Below are the code and all the weights of a small trained network. Each question names an input and a target symbol and asks about switching units off, where a switched-off unit gives its printed mean instead of its output.

import numpy as np


def w(rows, s, z=0):
    codes = np.array(rows[::2]) - 128.0
    scale = np.full(codes.shape[1], s)
    scale[-1] = z or s
    return codes * scale


def f(y):
    return np.maximum(y, 0)


def softmax(a):
    e = np.exp(a - a.max(-1, keepdims=True))
    return e / e.sum(-1, keepdims=True)


def log_softmax(a):
    a = a - a.max(-1, keepdims=True)
    return a - np.log(np.exp(a).sum(-1, keepdims=True))


def net(x, mask):
    ids = ['αβδεηθλξπσω'.index(c) for c in x.split()]
    T = len(ids)
    res = E[ids] + P[:T]
    u = 0
    for l in range(2):
        r = res
        for j in range(2):
            rows = slice(2 * j, 2 * j + 2)
            q, k, v = (r @ M[l][rows].T for M in (Q, K, V))
            z = softmax(np.where(np.tri(T) > 0, q @ k.T / 2**0.5, -1e9)) @ v
            o = O[l][rows]
            res = res + np.where(mask[u + j], z, o[:, -1]) @ o[:, :-1]
        u += 2
        y = f(res @ A[l][:, :-1].T + A[l][:, -1])
        res = res + np.where(mask[u : u + 8], y, B[l][:, -1]) @ B[l][:, :-1]
        u += 8
    return log_softmax(res[-1] @ U[:, :-1].T + U[:, -1])


Q, K, V, O, A, B = {}, {}, {}, {}, {}, {}
E = w([
[128,119,105,144,172,158,188,101,147,182],'α',
[161,67,138,89,193,62,135,139,192,177],'β',
[149,149,115,136,117,142,196,199,142,26],'δ',
[132,82,160,129,179,192,161,171,113,167],'ε',
[112,154,196,152,163,112,73,160,120,200],'η',
[186,127,169,176,86,61,113,172,182,79],'θ',
[104,123,152,99,41,152,190,198,191,122],'λ',
[146,170,120,35,159,124,127,151,121,141],'ξ',
[116,132,137,106,142,3,179,128,124,162],'π',
[167,128,127,149,136,79,120,78,175,196],'σ',
[80,148,142,113,134,177,82,87,148,54],'ω',
],0.02)
P = w([
[92,114,9,144,99,101,74,185,115,169],'0',
[88,113,42,132,113,113,92,179,122,168],'1',
[84,122,66,129,133,122,108,171,136,172],'2',
[97,144,81,129,145,125,121,167,148,170],'3',
[109,158,94,134,155,125,137,156,154,165],'4',
[122,165,115,128,158,123,144,146,154,154],'5',
[131,164,137,118,161,128,152,133,150,149],'6',
[142,162,162,110,165,132,153,117,147,142],'7',
[147,166,179,104,170,136,165,103,146,134],'8',
[158,179,189,102,172,141,182,92,151,131],'9',
[174,194,201,106,179,140,188,78,153,124],'10',
[193,195,223,108,182,135,185,63,148,117],'11',
],0.013)
Q[0] = w([
[101,132,239,173,228,97,156,206,216,176],'0.h1',
[67,98,127,165,165,175,84,51,49,89],'0.h1',
[51,126,187,76,125,82,174,132,190,141],'0.h2',
[121,63,88,110,35,58,62,111,56,3],'0.h2',
],0.0081)
K[0] = w([
[159,144,241,117,144,137,190,46,153,113],'0.h1',
[102,44,39,125,124,131,47,97,138,105],'0.h1',
[111,142,207,129,85,127,186,85,60,139],'0.h2',
[84,71,2,173,77,118,76,172,70,167],'0.h2',
],0.009)
V[0] = w([
[112,12,98,117,114,102,57,211,62,96],'0.h1',
[76,140,135,128,154,204,245,149,35,154],'0.h1',
[192,58,221,169,137,101,187,208,125,166],'0.h2',
[146,86,179,255,15,149,134,69,97,190],'0.h2',
],0.0062)
O[0] = w([
[178,242,43,187,131,121,120,108,179,126,63],'0.h1',
[159,87,126,170,150,2,110,137,29,119,100],'0.h1',
[96,165,132,196,68,117,232,44,155,183,234],'0.h2',
[118,121,115,131,178,79,207,229,172,167,2],'0.h2',
],0.0087,0.006)
A[0] = w([
[118,156,139,164,140,71,103,53,154,185,254],'0.n1',
[94,201,102,100,206,168,149,87,54,154,219],'0.n2',
[79,65,131,105,187,150,126,171,141,153,67],'0.n3',
[149,111,130,97,126,168,84,129,160,92,112],'0.n4',
[91,103,109,62,17,140,184,215,126,154,167],'0.n5',
[162,140,152,93,87,76,68,140,133,60,182],'0.n6',
[143,128,106,138,160,1,138,112,107,154,124],'0.n7',
[122,123,167,208,115,183,115,184,131,44,213],'0.n8',
],0.008,0.0038)
B[0] = w([
[63,98,132,154,160,117,125,119,68,152,244],'0.n1',
[83,149,149,129,89,167,114,13,163,180,193],'0.n2',
[143,137,139,38,95,141,121,255,196,161,146],'0.n3',
[121,93,134,179,157,107,112,104,93,122,154],'0.n4',
[95,131,88,75,103,109,161,43,88,155,164],'0.n5',
[63,197,122,169,96,141,205,111,233,170,157],'0.n6',
[85,145,96,150,198,30,130,150,126,87,168],'0.n7',
[74,204,147,120,74,126,187,36,100,176,165],'0.n8',
],0.0081,0.011)
Q[1] = w([
[214,188,106,168,95,186,103,191,90,9],'1.h1',
[155,24,68,165,165,159,206,105,148,162],'1.h1',
[254,114,115,93,140,142,48,141,110,68],'1.h2',
[103,157,138,96,135,185,91,107,97,141],'1.h2',
],0.01)
K[1] = w([
[103,123,42,162,110,143,96,162,135,143],'1.h1',
[88,205,205,102,110,114,135,150,86,167],'1.h1',
[102,115,1,160,111,162,77,150,129,142],'1.h2',
[101,135,95,73,142,131,98,64,182,72],'1.h2',
],0.0088)
V[1] = w([
[58,25,65,113,82,111,182,111,128,83],'1.h1',
[189,82,154,85,117,189,196,133,106,51],'1.h1',
[102,155,115,143,120,20,109,127,210,48],'1.h2',
[160,3,115,115,174,145,90,155,182,174],'1.h2',
],0.0062)
O[1] = w([
[118,11,131,218,98,136,21,177,154,91,177],'1.h1',
[115,165,1,180,119,129,68,148,186,145,2],'1.h1',
[160,67,169,178,112,173,193,87,118,172,128],'1.h2',
[13,147,239,119,57,111,144,109,61,157,22],'1.h2',
],0.0088,0.0098)
A[1] = w([
[74,144,173,95,8,196,130,172,177,148,121],'1.n1',
[43,159,89,142,231,73,201,174,147,176,62],'1.n2',
[120,41,109,214,220,167,40,149,140,113,168],'1.n3',
[191,116,99,61,190,66,42,120,92,172,231],'1.n4',
[147,106,183,37,133,124,114,145,58,156,168],'1.n5',
[122,135,74,132,186,177,156,157,127,20,252],'1.n6',
[147,79,173,89,156,180,147,254,151,172,163],'1.n7',
[50,97,132,180,138,24,84,228,71,113,158],'1.n8',
],0.008,0.0034)
B[1] = w([
[123,114,70,91,137,44,14,108,184,165,176],'1.n1',
[112,160,115,147,125,35,172,132,206,112,234],'1.n2',
[163,179,226,140,75,57,97,139,75,129,206],'1.n3',
[192,131,62,91,197,141,91,154,113,90,194],'1.n4',
[171,123,50,94,61,194,174,103,70,54,254],'1.n5',
[69,198,187,91,73,103,105,79,106,94,165],'1.n6',
[199,56,167,120,29,132,98,184,254,82,178],'1.n7',
[61,60,110,143,210,222,115,188,147,96,220],'1.n8',
],0.0088,0.0085)
U = w([
[70,94,107,132,113,254,146,181,155,75,86],'α',
[31,139,169,160,97,156,96,56,82,208,217],'β',
[170,156,138,127,145,44,93,138,118,156,116],'δ',
[75,131,69,166,206,91,151,127,129,120,140],'ε',
[129,172,121,109,68,94,176,159,111,55,123],'η',
[162,123,129,168,161,157,166,132,225,188,99],'θ',
[110,139,172,150,132,148,75,180,144,115,216],'λ',
[156,107,68,102,177,172,98,110,86,137,189],'ξ',
[156,80,162,157,80,177,126,125,98,126,1],'π',
[89,111,81,95,67,80,93,159,168,114,147],'σ',
[176,117,122,107,128,150,114,187,165,84,42],'ω',
],0.0083,0.003)

Each question gives the input, a string of symbols that net reads in full, and the target symbol t.
The units are the heads (2 rows each of Q, K, V and O) and the neurons (one row each of A and B). Each row of codes is followed by its name. A weight is (code - 128) times the scale printed after its matrix; where a second scale follows, it is the last column's (O, A, B and U).
mask holds one flag per unit, layer by layer, with each layer's heads first. A switched-off unit (its flag False) gives its mean, the last column of its rows in O or B, instead of its output. The means were averaged over made-up inputs and are rounded, as every weight is.
A unit's drop is (log p(t) with every unit on - log p(t) with that unit switched off) / (log p(t) with every unit on - log p(t) with every unit switched off).
The circuit of an input: a set's keep is (log p(t) with only the set's units on - log p(t) with every unit switched off) / (log p(t) with every unit on - log p(t) with every unit switched off). Starting from the 12 units with the biggest drops (on a tie, the unit counted first), units are removed one at a time, each time the one whose removal leaves the highest keep (on an exact tie, the one counted first), for as long as the keep stays at least 0.8.
circuit, biggest first: the units of the circuit, biggest drop first
top k neurons: the k neurons with the biggest drops, biggest first
k most important neurons of layer l: the k neurons of layer l with the biggest drops, biggest first
input θ α η σ ξ β θ λ ε, target λ: most important neuron of layer 0 -> 0.n5
input θ β θ η η π λ ε ξ α η, target α: circuit, biggest first -> 0.h1; 1.n8; 1.h2; 1.n5
input α ω θ σ, target θ: 2 most important neurons of layer 0 -> 0.n8; 0.n1
input π π ε α π, target ε: top 3 neurons -> 1.n8; 0.n7; 1.n2
input π δ β δ ξ α ε α, target ε: circuit, biggest first -> 1.n2; 0.n7; 0.h1
input ω ω σ α β ξ σ, target ξ: circuit, biggest first -> 0.h2; 0.n6; 1.n4; 1.n2
input β θ ε ε θ σ, target θ: circuit, biggest first -> 0.n8; 0.h2; 1.h2
input π α β ε β η δ ε, target δ: top 2 neurons -> 0.n8; 1.n3
input λ ε β σ σ σ ξ ω ε λ σ, target λ: top 4 neurons -> 0.n5; 1.n3; 1.n8; 0.n8
input β σ ω β β α β θ σ δ β β, target β: circuit, biggest first -> 0.h1; 1.h2
input ε θ β σ β, target σ: circuit, biggest first -> 0.h1; 1.h2; 1.n1; 0.n3
input β θ θ ξ ξ δ β, target δ: 2 most important neurons of layer 0 -> 0.n8; 0.n1
input ξ η λ ε δ β σ β ξ η, target ξ: 2 most important neurons of layer 0 -> 0.n6; 0.n2
input σ β ω λ ε δ α η β β θ, target θ: most important neuron of layer 0 -> 0.n8
input α ε ε θ α, target θ: top 2 neurons -> 0.n8; 0.n3
input ε π θ θ β θ λ σ ξ ξ ε η, target ε: 2 most important neurons of layer 0 -> 0.n1; 0.n7
input η θ α δ, target η: 2 most important neurons of layer 0 -> 0.n2; 0.n1
input α ε ε θ ε ε ε, target ε: 2 most important neurons of layer 1 -> 1.n2; 1.n8
input ξ ω ω ε θ ξ, target ξ: top 2 neurons -> 1.n4; 1.n2
input α α β ξ α π ε β β, target β: circuit, biggest first -> 1.h2
input θ β η η θ β ξ η, target ξ: 2 most important neurons of layer 1 -> 1.n4; 1.n5
input δ δ ξ α ε η β α η ω β, target ω: top 2 neurons -> 1.n7; 0.n3
input β δ α, target δ: top 2 neurons -> 0.n8; 1.n3
input α θ ε α η η β α, target β: top 3 neurons -> 0.n2; 1.n4; 1.n7
